Below is a small trained network, with its code and all its weights. Each question gives an input and a class and asks what happens when units are switched off, that is, made to give their printed mean instead of their output.

import numpy as np


def w(rows, s, z=0):
    codes = np.array(rows[::2]) - 128.0
    scale = np.full(codes.shape[1], s)
    scale[-1] = z or s
    return codes * scale


def norm(h):
    return h / np.sqrt((h * h).mean(-1, keepdims=True) + 1e-5)


def f(y):
    return np.maximum(y, 0)


def log_softmax(a):
    a = a - a.max(-1, keepdims=True)
    return a - np.log(np.exp(a).sum(-1, keepdims=True))


def net(x, mask):
    res = np.array(x, float).reshape(1, 5) / 4 @ E
    u = 0
    for l in range(4):
        y = f(norm(res) @ A[l][:, :-1].T + A[l][:, -1])
        res = res + np.where(mask[u : u + 5], y, B[l][:, -1]) @ B[l][:, :-1]
        u += 5
    return log_softmax(norm(res)[-1] @ U[:, :-1].T + U[:, -1])


A, B = {}, {}
E = w([
[58,87,53,175,88,163,234],'x0',
[1,155,165,169,180,121,158],'x1',
[7,204,200,67,105,104,120],'x2',
[118,150,100,41,174,87,170],'x3',
[160,57,118,201,133,32,179],'x4',
],0.0077)
A[0] = w([
[136,179,82,193,151,200,123,6],'0.n0',
[132,31,187,153,138,109,117,129],'0.n1',
[124,151,190,255,181,169,123,201],'0.n2',
[159,161,60,148,110,178,86,121],'0.n3',
[121,51,114,200,90,69,126,28],'0.n4',
],0.0093,0.0024)
B[0] = w([
[118,118,111,116,167,142,139,172],'0.n0',
[147,156,123,196,146,117,143,196],'0.n1',
[125,7,122,136,119,155,127,254],'0.n2',
[143,131,183,126,146,140,141,198],'0.n3',
[117,127,92,163,124,101,132,213],'0.n4',
],0.015,0.0059)
A[1] = w([
[172,103,103,160,158,88,85,77],'1.n0',
[130,80,62,119,70,104,151,3],'1.n1',
[121,104,11,139,60,85,98,59],'1.n2',
[94,151,90,147,126,165,155,101],'1.n3',
[81,54,153,183,100,139,99,112],'1.n4',
],0.011,0.0029)
B[1] = w([
[126,164,144,147,105,54,115,199],'1.n0',
[135,113,80,247,94,146,98,175],'1.n1',
[104,123,126,174,159,134,159,183],'1.n2',
[160,145,118,150,174,91,121,163],'1.n3',
[130,79,120,142,126,121,118,253],'1.n4',
],0.014,0.0071)
A[2] = w([
[137,96,175,41,71,201,45,172],'2.n0',
[172,179,114,168,163,40,137,182],'2.n1',
[137,85,223,131,163,103,58,243],'2.n2',
[91,144,82,35,163,97,207,166],'2.n3',
[170,254,108,52,145,160,63,2],'2.n4',
],0.0088,0.0034)
B[2] = w([
[103,2,145,113,136,163,94,220],'2.n0',
[132,184,137,84,132,70,126,216],'2.n1',
[134,126,133,85,109,186,144,254],'2.n2',
[103,170,84,146,187,184,203,183],'2.n3',
[128,65,129,147,76,113,110,195],'2.n4',
],0.014,0.007)
A[3] = w([
[110,93,151,110,113,141,154,10],'3.n0',
[1,94,122,102,214,118,97,216],'3.n1',
[114,120,228,151,136,78,62,245],'3.n2',
[91,161,188,179,148,100,99,49],'3.n3',
[74,35,138,56,105,169,64,170],'3.n4',
],0.0078,0.0011)
B[3] = w([
[143,147,195,151,94,149,127,159],'3.n0',
[139,105,165,37,116,168,66,205],'3.n1',
[136,148,106,106,123,197,102,173],'3.n2',
[112,103,182,84,93,133,141,143],'3.n3',
[97,107,181,100,7,145,136,254],'3.n4',
],0.011,0.008)
U = w([
[105,72,145,61,66,195,100,254],'0',
[130,107,15,246,131,46,153,208],'1',
[225,249,142,70,114,14,97,9],'2',
[66,250,77,83,233,171,179,49],'3',
],0.011,0.002)

Each question gives the input, the list of numbers given to net, and the class t.
The units are the neurons (one row each of A and B). Each row of codes is followed by its name. A weight is (code - 128) times the scale printed after its matrix; where a second scale follows, it is the last column's (A, B and U).
mask holds one flag per neuron, layer by layer. A switched-off neuron (its flag False) gives its mean, the last column of its row in B, instead of its output. The means were averaged over made-up inputs and are rounded, as every weight is.
A unit's drop is (log p(t) with every unit on - log p(t) with that unit switched off) / (log p(t) with every unit on - log p(t) with every unit switched off).
The circuit of an input: a set's keep is (log p(t) with only the set's units on - log p(t) with every unit switched off) / (log p(t) with every unit on - log p(t) with every unit switched off). Starting from the 12 units with the biggest drops (on a tie, the unit counted first), units are removed one at a time, each time the one whose removal leaves the highest keep (on an exact tie, the one counted first), for as long as the keep stays at least 0.8.
circuit, biggest first: the units of the circuit, biggest drop first
k most important neurons: the k neurons with the biggest drops, biggest first
top k neurons in layer l: the k neurons of layer l with the biggest drops, biggest first
drop when u is switched off: that unit's drop, to one decimal
input [-1,-1,-7,6,2], class 2: circuit, biggest first => [0.n2 2.n1]
input [8,-5,2,6,1], class 1: circuit, biggest first => [1.n1]
input [5,-1,8,3,7], class 3: 4 most important neurons => [0.n2 2.n4 1.n4 2.n1]
input [7,4,-2,4,-1], class 1: 2 most important neurons => [1.n1 0.n3]
input [1,-2,1,6,-3], class 3: circuit, biggest first => [2.n3 0.n2]
input [-4,-3,-6,3,-2], class 2: 3 most important neurons => [0.n2 1.n0 2.n1]
input [3,2,7,0,-2], class 3: 3 most important neurons => [0.n2 2.n3 2.n0]
input [7,-4,-3,3,-7], class 3: 2 most important neurons => [0.n2 1.n3]
input [-4,-7,-1,-5,1], class 2: 2 most important neurons => [0.n2 1.n0]
input [6,5,-5,8,-2], class 3: top 2 neurons in layer 0 => [0.n2 0.n4]
input [-4,-6,-8,-6,0], class 2: top 2 neurons in layer 0 => [0.n3 0.n2]
input [-7,-1,5,-3,6], class 2: drop when 0.n1 is switched off => 0.2
input [6,-2,7,3,5], class 1: drop when 1.n1 is switched off => 0.7
input [-7,-3,-4,3,1], class 2: drop when 1.n3 is switched off => 0.0
input [2,-5,0,-1,3], class 1: drop when 0.n4 is switched off => 0.1
